Here is a tiny trained network, its code and every weight. The questions are about switching its units off for an input and a class, where a switched-off unit gives its printed mean instead of its output.

import numpy as np


def w(rows, s, z=0):
    codes = np.array(rows[::2]) - 128.0
    scale = np.full(codes.shape[1], s)
    scale[-1] = z or s
    return codes * scale


def f(y):
    return y / 2 * (1 + np.tanh(0.7978845608 * (y + 0.044715 * y**3)))


def log_softmax(a):
    a = a - a.max(-1, keepdims=True)
    return a - np.log(np.exp(a).sum(-1, keepdims=True))


def net(x, mask):
    res = np.array(x, float).reshape(1, 3) / 4 @ E
    y = f(res @ A[0][:, :-1].T + A[0][:, -1])
    res = res + np.where(mask, y, B[0][:, -1]) @ B[0][:, :-1]
    return log_softmax(res[-1] @ U[:, :-1].T + U[:, -1])


A, B = {}, {}
E = w([
[229,165,72],'x0',
[165,140,205],'x1',
[87,250,116],'x2',
],0.011)
A[0] = w([
[107,171,44,193],'n0',
[194,108,136,69],'n1',
[97,101,89,201],'n2',
[254,150,147,206],'n3',
[83,251,139,239],'n4',
[87,141,138,157],'n5',
[179,194,125,169],'n6',
[85,53,224,197],'n7',
[142,177,78,139],'n8',
[204,142,134,221],'n9',
[167,79,117,255],'n10',
[84,89,88,179],'n11',
[79,245,165,234],'n12',
[147,157,135,143],'n13',
[88,133,151,137],'n14',
[147,116,53,231],'n15',
[112,62,159,126],'n16',
],0.015,0.0046)
B[0] = w([
[94,180,133,192],'n0',
[184,82,110,154],'n1',
[2,180,111,154],'n2',
[201,85,66,214],'n3',
[180,192,148,248],'n4',
[102,148,191,152],'n5',
[202,162,43,191],'n6',
[49,57,167,208],'n7',
[133,140,97,177],'n8',
[193,81,60,185],'n9',
[83,70,78,178],'n10',
[23,183,132,158],'n11',
[204,190,237,242],'n12',
[212,125,98,147],'n13',
[104,121,185,149],'n14',
[86,149,27,175],'n15',
[21,85,106,168],'n16',
],0.0096,0.016)
U = w([
[132,109,133,3],'0',
[176,29,44,126],'1',
[189,199,91,60],'2',
[60,50,152,174],'3',
[121,136,254,130],'4',
[75,174,71,238],'5',
],0.015,0.0047)

Each question gives the input, the list of numbers given to net, and the class t.
The units are the neurons (one row each of A and B). Each row of codes is followed by its name. A weight is (code - 128) times the scale printed after its matrix; where a second scale follows, it is the last column's (A, B and U).
mask holds one flag per neuron, in row order. A switched-off neuron (its flag False) gives its mean, the last column of its row in B, instead of its output. The means were averaged over made-up inputs and are rounded, as every weight is.
A unit's drop is (log p(t) with every unit on - log p(t) with that unit switched off) / (log p(t) with every unit on - log p(t) with every unit switched off).
The circuit of an input: a set's keep is (log p(t) with only the set's units on - log p(t) with every unit switched off) / (log p(t) with every unit on - log p(t) with every unit switched off). Starting from the 12 units with the biggest drops (on a tie, the unit counted first), units are removed one at a time, each time the one whose removal leaves the highest keep (on an exact tie, the one counted first), for as long as the keep stays at least 0.8.
circuit, biggest first: the units of the circuit, biggest drop first
most important unit: the unit with the biggest drop
k most important neurons: the k neurons with the biggest drops, biggest first
drop of u: that unit's drop, to one decimal
input [1,-3,0], class 5: circuit, biggest first -> n12, n3
input [-1,4,0], class 4: most important unit -> n15
input [6,-8,3], class 5: 3 most important neurons -> n15, n12, n0
input [-2,-4,4], class 4: 2 most important neurons -> n6, n3
input [0,1,-4], class 3: circuit, biggest first -> n6, n4
input [1,-4,-6], class 3: 2 most important neurons -> n6, n3
input [0,1,-1], class 1: 2 most important neurons -> n12, n0
input [2,1,0], class 1: 2 most important neurons -> n12, n4
input [2,3,0], class 1: 2 most important neurons -> n12, n4
input [6,-3,1], class 1: drop of n3 -> 0.1
input [-2,-8,-4], class 5: drop of n2 -> 0.2
input [-7,0,7], class 4: drop of n9 -> 0.0
input [6,-5,-1], class 1: drop of n12 -> 0.1
input [6,0,1], class 1: most important neuron -> n12
